Below is a small trained network, with its code and all its weights. Each question gives an input and a class and asks what happens when units are switched off, that is, made to give their printed mean instead of their output.

import numpy as np


def w(rows, s, z=0):
    codes = np.array(rows[::2]) - 128.0
    scale = np.full(codes.shape[1], s)
    scale[-1] = z or s
    return codes * scale


def norm(h):
    return h / np.sqrt((h * h).mean(-1, keepdims=True) + 1e-5)


def f(y):
    return np.maximum(y, 0)


def log_softmax(a):
    a = a - a.max(-1, keepdims=True)
    return a - np.log(np.exp(a).sum(-1, keepdims=True))


def net(x, mask):
    res = np.array(x, float).reshape(1, 3) / 4 @ E
    u = 0
    for l in range(2):
        y = f(norm(res) @ A[l][:, :-1].T + A[l][:, -1])
        res = res + np.where(mask[u : u + 15], y, B[l][:, -1]) @ B[l][:, :-1]
        u += 15
    return log_softmax(norm(res)[-1] @ U[:, :-1].T + U[:, -1])


A, B = {}, {}
E = w([
[139,119,20,38,81,119,17],'x0',
[136,129,93,124,3,99,143],'x1',
[111,119,152,49,149,86,177],'x2',
],0.0058)
A[0] = w([
[108,93,67,108,128,120,195,151],'0.n1',
[98,136,190,192,150,87,137,140],'0.n2',
[179,167,79,113,193,138,64,114],'0.n3',
[136,150,245,133,189,82,65,110],'0.n4',
[149,98,109,95,232,134,122,174],'0.n5',
[154,1,136,229,99,165,157,159],'0.n6',
[102,151,89,118,86,50,216,87],'0.n7',
[146,140,200,104,133,118,58,137],'0.n8',
[121,190,123,133,5,99,114,149],'0.n9',
[130,169,169,211,165,168,124,109],'0.n10',
[112,124,225,144,44,102,112,117],'0.n11',
[162,93,152,3,136,99,127,118],'0.n12',
[194,226,170,172,62,195,29,139],'0.n13',
[73,68,170,84,133,134,139,5],'0.n14',
[115,144,237,42,108,103,206,160],'0.n15',
],0.0075,0.0023)
B[0] = w([
[108,55,172,139,194,145,184,173],'0.n1',
[154,150,116,75,9,149,98,218],'0.n2',
[39,171,157,127,110,77,105,212],'0.n3',
[193,147,205,85,133,60,37,202],'0.n4',
[204,171,178,182,95,111,144,217],'0.n5',
[24,123,87,127,106,21,68,220],'0.n6',
[253,165,187,230,170,86,145,213],'0.n7',
[155,147,172,102,149,89,120,157],'0.n8',
[135,229,173,113,220,97,121,253],'0.n9',
[109,103,68,135,105,137,150,222],'0.n10',
[211,159,160,125,130,106,91,195],'0.n11',
[85,61,76,142,182,194,162,218],'0.n12',
[143,110,95,124,211,161,203,229],'0.n13',
[159,22,64,121,144,109,143,150],'0.n14',
[99,10,93,111,124,140,183,254],'0.n15',
],0.0053,0.0055)
A[1] = w([
[182,192,127,143,105,172,106,124],'1.n1',
[155,150,98,72,132,131,110,62],'1.n2',
[112,143,178,165,116,90,170,147],'1.n3',
[114,91,80,183,125,148,108,64],'1.n4',
[178,173,201,119,163,111,106,55],'1.n5',
[77,141,102,174,201,86,133,68],'1.n6',
[124,78,193,165,105,13,196,68],'1.n7',
[180,130,46,179,113,197,126,134],'1.n8',
[107,96,158,153,105,116,170,3],'1.n9',
[143,156,55,255,167,119,116,135],'1.n10',
[129,137,125,80,172,106,68,60],'1.n11',
[223,133,115,151,56,87,151,181],'1.n12',
[225,137,120,121,99,128,185,134],'1.n13',
[121,74,156,117,170,142,83,104],'1.n14',
[149,111,53,135,104,82,174,151],'1.n15',
],0.0086,0.0016)
B[1] = w([
[70,99,214,87,148,103,125,153],'1.n1',
[28,122,163,192,94,180,127,159],'1.n2',
[107,116,115,145,47,203,67,195],'1.n3',
[139,85,139,12,156,63,216,142],'1.n4',
[210,215,164,142,122,40,86,190],'1.n5',
[188,154,115,3,69,116,176,191],'1.n6',
[58,160,20,100,89,194,100,254],'1.n7',
[144,53,182,192,147,61,229,146],'1.n8',
[68,156,39,133,112,160,89,162],'1.n9',
[132,9,126,77,203,141,199,210],'1.n10',
[132,152,120,228,2,186,137,186],'1.n11',
[191,188,219,120,186,105,63,192],'1.n12',
[165,141,155,157,225,24,81,177],'1.n13',
[174,166,165,233,155,84,159,162],'1.n14',
[159,111,196,127,197,184,130,176],'1.n15',
],0.0053,0.0085)
U = w([
[186,249,255,158,222,60,62,95],'0',
[103,54,90,74,199,155,183,251],'1',
[30,175,52,141,88,220,74,210],'2',
[162,193,124,69,170,124,97,79],'3',
],0.0082,0.0019)

Each question gives the input, the list of numbers given to net, and the class t.
The units are the neurons (one row each of A and B). Each row of codes is followed by its name. A weight is (code - 128) times the scale printed after its matrix; where a second scale follows, it is the last column's (A, B and U).
mask holds one flag per neuron, layer by layer. A switched-off neuron (its flag False) gives its mean, the last column of its row in B, instead of its output. The means were averaged over made-up inputs and are rounded, as every weight is.
A unit's drop is (log p(t) with every unit on - log p(t) with that unit switched off) / (log p(t) with every unit on - log p(t) with every unit switched off).
The circuit of an input: a set's keep is (log p(t) with only the set's units on - log p(t) with every unit switched off) / (log p(t) with every unit on - log p(t) with every unit switched off). Starting from the 12 units with the biggest drops (on a tie, the unit counted first), units are removed one at a time, each time the one whose removal leaves the highest keep (on an exact tie, the one counted first), for as long as the keep stays at least 0.8.
units of the circuit, in order: the units of the circuit, biggest drop first
unit that matters most: the unit with the biggest drop
top k neurons: the k neurons with the biggest drops, biggest first
k most important neurons of layer l: the k neurons of layer l with the biggest drops, biggest first
drop of u: that unit's drop, to one decimal
input [4,-1,2], class 2: unit that matters most	0.n15
input [6,6,-1], class 0: top 2 neurons	(1.n7; 0.n6)
input [6,-7,5], class 0: units of the circuit, in order	(0.n5; 1.n7)
input [4,-3,-1], class 2: 3 most important neurons of layer 1	(1.n11; 1.n12; 1.n13)
input [-1,6,-8], class 1: top 2 neurons	(0.n13; 1.n10)
input [-7,5,-5], class 2: 2 most important neurons of layer 0	(0.n6; 0.n5)
input [-8,6,7], class 2: top 2 neurons	(1.n7; 0.n15)
input [-3,-1,3], class 3: 4 most important neurons of layer 0	(0.n4; 0.n2; 0.n3; 0.n15)
input [-5,4,1], class 2: top 2 neurons	(1.n7; 0.n6)
input [3,2,-4], class 1: 3 most important neurons of layer 1	(1.n10; 1.n12; 1.n7)
input [-8,7,2], class 2: 4 most important neurons of layer 1	(1.n7; 1.n3; 1.n9; 1.n5)
input [-5,2,-4], class 2: 3 most important neurons of layer 0	(0.n6; 0.n12; 0.n2)
input [3,5,-6], class 1: top 2 neurons	(0.n13; 0.n4)
input [-1,7,7], class 0: units of the circuit, in order	(0.n7)
input [-6,3,2], class 2: 2 most important neurons of layer 0	(0.n15; 0.n6)
input [-7,6,-5], class 2: 2 most important neurons of layer 1	(1.n7; 1.n3)
input [-7,-4,-5], class 2: 2 most important neurons of layer 0	(0.n6; 0.n10)
input [7,8,8], class 0: 2 most important neurons of layer 1	(1.n7; 1.n10)
input [1,5,-7], class 1: top 3 neurons	(0.n13; 1.n10; 0.n4)
input [5,7,-6], class 0: unit that matters most	0.n12
input [-4,-1,-3], class 2: drop of 0.n12	0.2
